Below are the code and all the weights of a small trained network. Each question names an input and a class and asks about switching units off, where a switched-off unit gives its printed mean instead of its output.

import numpy as np


def w(rows, s, z=0):
    codes = np.array(rows[::2]) - 128.0
    scale = np.full(codes.shape[1], s)
    scale[-1] = z or s
    return codes * scale


def norm(h):
    return h / np.sqrt((h * h).mean(-1, keepdims=True) + 1e-5)


def f(y):
    return y / 2 * (1 + np.tanh(0.7978845608 * (y + 0.044715 * y**3)))


def log_softmax(a):
    a = a - a.max(-1, keepdims=True)
    return a - np.log(np.exp(a).sum(-1, keepdims=True))


def net(x, mask):
    res = np.array(x, float).reshape(1, 8) / 4 @ E
    u = 0
    for l in range(4):
        y = f(norm(res) @ A[l][:, :-1].T + A[l][:, -1])
        res = res + np.where(mask[u : u + 10], y, B[l][:, -1]) @ B[l][:, :-1]
        u += 10
    return log_softmax(norm(res)[-1] @ U[:, :-1].T + U[:, -1])


A, B = {}, {}
E = w([
[25,119,211],'x0',
[225,2,90],'x1',
[176,98,138],'x2',
[229,66,75],'x3',
[139,40,80],'x4',
[102,73,230],'x5',
[121,123,15],'x6',
[167,89,63],'x7',
],0.0052)
A[0] = w([
[169,220,124,127],'0.n0',
[105,159,148,97],'0.n1',
[129,237,171,47],'0.n2',
[101,247,93,46],'0.n3',
[178,65,164,18],'0.n4',
[165,77,178,207],'0.n5',
[204,205,107,9],'0.n6',
[153,79,80,44],'0.n7',
[24,220,95,252],'0.n8',
[106,71,43,118],'0.n9',
],0.011,0.0018)
B[0] = w([
[134,82,226,171],'0.n0',
[195,88,178,142],'0.n1',
[160,135,172,188],'0.n2',
[168,161,157,203],'0.n3',
[106,176,134,161],'0.n4',
[77,31,130,175],'0.n5',
[91,100,77,164],'0.n6',
[127,112,124,166],'0.n7',
[255,119,232,254],'0.n8',
[47,152,30,186],'0.n9',
],0.0059,0.0063)
A[1] = w([
[99,168,134,224],'1.n0',
[160,215,153,194],'1.n1',
[47,122,69,144],'1.n2',
[137,183,123,94],'1.n3',
[180,42,173,252],'1.n4',
[118,163,132,160],'1.n5',
[77,250,138,120],'1.n6',
[180,85,83,172],'1.n7',
[164,160,101,64],'1.n8',
[127,129,108,50],'1.n9',
],0.017,0.0031)
B[1] = w([
[187,93,154,139],'1.n0',
[186,134,177,201],'1.n1',
[151,93,157,178],'1.n2',
[161,153,133,136],'1.n3',
[1,202,120,254],'1.n4',
[180,45,105,132],'1.n5',
[186,162,173,151],'1.n6',
[51,148,80,198],'1.n7',
[137,43,99,141],'1.n8',
[132,115,138,123],'1.n9',
],0.0081,0.0096)
A[2] = w([
[102,194,237,186],'2.n0',
[106,77,39,56],'2.n1',
[129,115,43,3],'2.n2',
[45,52,203,81],'2.n3',
[87,74,56,26],'2.n4',
[154,201,2,134],'2.n5',
[173,111,100,62],'2.n6',
[219,63,202,209],'2.n7',
[120,152,104,84],'2.n8',
[55,180,120,126],'2.n9',
],0.0087,0.0017)
B[2] = w([
[142,193,3,254],'2.n0',
[151,10,147,188],'2.n1',
[162,98,117,156],'2.n2',
[25,32,186,176],'2.n3',
[162,103,164,182],'2.n4',
[72,151,133,180],'2.n5',
[249,47,13,120],'2.n6',
[105,203,28,181],'2.n7',
[135,216,241,128],'2.n8',
[161,188,208,182],'2.n9',
],0.0053,0.0057)
A[3] = w([
[119,141,106,58],'3.n0',
[135,170,89,1],'3.n1',
[101,64,103,62],'3.n2',
[156,146,131,193],'3.n3',
[97,144,61,95],'3.n4',
[167,143,114,127],'3.n5',
[141,153,115,56],'3.n6',
[123,131,148,129],'3.n7',
[124,97,161,121],'3.n8',
[111,248,72,167],'3.n9',
],0.019,0.0026)
B[3] = w([
[105,158,128,127],'3.n0',
[139,50,110,132],'3.n1',
[179,73,164,200],'3.n2',
[196,150,42,158],'3.n3',
[206,214,115,186],'3.n4',
[169,159,38,148],'3.n5',
[125,198,185,130],'3.n6',
[92,156,102,139],'3.n7',
[96,206,119,131],'3.n8',
[160,254,119,254],'3.n9',
],0.0048,0.0078)
U = w([
[69,88,169,178],'0',
[101,117,9,205],'1',
[152,144,227,117],'2',
[171,152,97,88],'3',
[53,151,164,115],'4',
[173,96,155,2],'5',
[205,137,249,195],'6',
[137,178,103,110],'7',
],0.015,0.0097)

Each question gives the input, the list of numbers given to net, and the class t.
The units are the neurons (one row each of A and B). Each row of codes is followed by its name. A weight is (code - 128) times the scale printed after its matrix; where a second scale follows, it is the last column's (A, B and U).
mask holds one flag per neuron, layer by layer. A switched-off neuron (its flag False) gives its mean, the last column of its row in B, instead of its output. The means were averaged over made-up inputs and are rounded, as every weight is.
A unit's drop is (log p(t) with every unit on - log p(t) with that unit switched off) / (log p(t) with every unit on - log p(t) with every unit switched off).
The circuit of an input: a set's keep is (log p(t) with only the set's units on - log p(t) with every unit switched off) / (log p(t) with every unit on - log p(t) with every unit switched off). Starting from the 12 units with the biggest drops (on a tie, the unit counted first), units are removed one at a time, each time the one whose removal leaves the highest keep (on an exact tie, the one counted first), for as long as the keep stays at least 0.8.
units of the circuit, in order: the units of the circuit, biggest drop first
top k neurons: the k neurons with the biggest drops, biggest first
top k neurons in layer l: the k neurons of layer l with the biggest drops, biggest first
drop of u: that unit's drop, to one decimal
input [-3,3,-5,4,8,2,-6,-2], class 0: top 2 neurons : 0.n5; 2.n0
input [7,1,-6,3,1,-5,-2,4], class 6: units of the circuit, in order : 0.n9; 1.n4; 2.n0; 3.n2
input [4,8,8,3,-5,6,1,-1], class 0: units of the circuit, in order : 0.n5; 2.n3
input [-2,-2,-3,7,-3,-3,-4,1], class 4: top 2 neurons : 0.n0; 0.n6
input [1,6,0,-2,3,1,-3,0], class 0: top 2 neurons : 0.n5; 0.n8
input [-1,1,5,5,0,-2,0,1], class 1: top 2 neurons : 0.n8; 1.n7
input [-3,5,5,-4,-1,2,0,4], class 1: top 2 neurons in layer 1 : 1.n7; 1.n1
input [-1,5,-5,-1,-3,1,-2,6], class 0: top 2 neurons : 0.n8; 0.n9
input [-3,6,-5,-1,0,-5,-5,-1], class 1: top 3 neurons : 1.n7; 1.n1; 0.n8
input [7,-3,-8,-3,7,-7,0,3], class 3: top neuron : 2.n7
input [-7,7,-6,6,-5,-2,-2,-7], class 1: top 3 neurons in layer 1 : 1.n7; 1.n1; 1.n8
input [4,0,-7,-1,-1,-3,4,2], class 6: top 2 neurons in layer 1 : 1.n1; 1.n7
input [7,7,4,-3,-2,-2,5,-4], class 0: drop of 0.n8 : 0.6
input [3,8,8,-5,4,4,4,-4], class 0: drop of 0.n5 : 0.2
input [1,8,3,8,-4,8,-7,-4], class 4: drop of 1.n4 : 0.2
input [-3,7,-4,-6,6,5,-3,-8], class 0: top neuron in layer 2 : 2.n3
input [2,4,5,-7,-8,-8,5,-6], class 6: top 2 neurons in layer 1 : 1.n1; 1.n7
input [8,0,7,7,-3,-3,-4,8], class 7: top 2 neurons in layer 3 : 3.n9; 3.n4
